 0.637  0.630
 1.907 -3.118
-6.311  5.894
-0.508  0.766
 5.062 -0.833
->
 0.637  0.630
 1.907 -3.118
-6.311  5.894

 2.277  3.972  0.499
 0.134  4.878  1.461
 1.567 -1.618 -4.772
-1.427 -1.602  0.890
->
 2.277  3.972
 0.134  4.878
 1.567 -1.618

-4.046  0.656
 3.547 -0.029
 6.681 -1.661
-2.016  1.063
->
-4.046  0.656
 3.547 -0.029
 6.681 -1.661

 5.789  1.590  0.007 -4.310  0.010
 3.155 -0.417  0.312 -4.110 -2.151
-2.465 -2.397  0.094 -1.766 -4.362
->
 5.789  1.590
 3.155 -0.417
-2.465 -2.397

-0.334  1.562  2.507  1.721  0.369
-0.925 -1.383 -1.370 -2.109 -0.589
-1.912 -4.150 -2.314  0.285  4.958
->
-0.334  1.562
-0.925 -1.383
-1.912 -4.150

-0.668 -3.439  1.294 -2.854
-0.760 -6.434  0.239 -5.681
 0.690 -5.080  0.717 -4.829
->
-0.668 -3.439
-0.760 -6.434
 0.690 -5.080
---
-2.118 -0.720  3.806  1.679
 0.028 -0.805  5.620  2.667
-3.906  1.086  1.916  0.453
 1.562  2.331 -2.967 -1.265
-0.243 -2.358  2.961 -0.049
->
-2.118 -0.720
 0.028 -0.805
-3.906  1.086

-0.825  0.432 -0.436
 0.329  0.243 -1.569
-4.037  0.007 -1.580
-5.667 -0.146 -0.076
-0.506 -1.840  1.672
->
-0.825  0.432
 0.329  0.243
-4.037  0.007

-3.886  1.793 -4.429
-3.441 -6.061 -2.752
-2.829 -2.057 -2.841
->
-3.886  1.793
-3.441 -6.061
-2.829 -2.057

-0.509  3.805  0.251
 0.563  5.276 -1.921
 5.921 -0.939 -3.210
-0.201 -1.314 -2.906
->
-0.509  3.805
 0.563  5.276
 5.921 -0.939

 1.475  0.912 -1.742
-5.709 -1.494  6.017
-4.206 -0.385  3.517
->
 1.475  0.912
-5.709 -1.494
-4.206 -0.385

 0.260 -0.847 -1.460
 0.463  1.547  0.815
 0.500  0.066 -0.219
 1.186  3.078 -3.909
 3.160  2.674 -5.818
->
 0.260 -0.847
 0.463  1.547
 0.500  0.066

-5.220 -0.352
 1.720  2.725
-3.735 -0.270
-1.228 -4.081
 3.309  2.142
->
-5.220 -0.352
 1.720  2.725
-3.735 -0.270
---
 3.881 -6.699  4.148
-3.564 -4.816 -2.842
-2.473 -1.052 -2.376
 3.588  3.689  2.723
-4.173 -5.351 -3.293
->
 3.881 -6.699
-3.564 -4.816

-0.861  0.671
-4.534  0.202
-5.043  0.270
-5.982  0.087
 3.874 -0.007
->
-0.861  0.671
-4.534  0.202

-0.400  3.609 -4.277
-6.257  1.713 -1.136
->
-0.400  3.609
-6.257  1.713

-4.845 -1.720  0.121
 6.734  3.521  1.197
->
-4.845 -1.720
 6.734  3.521

-2.958  1.808 -6.322  5.985
-2.425 -1.519  0.872 -5.011
-2.576  2.962 -4.574  4.932
-2.789  3.316 -0.374 -0.020
->
-2.958  1.808
-2.425 -1.519

-0.186 -6.319  5.093
-0.917  5.733 -5.490
->
-0.186 -6.319
-0.917  5.733
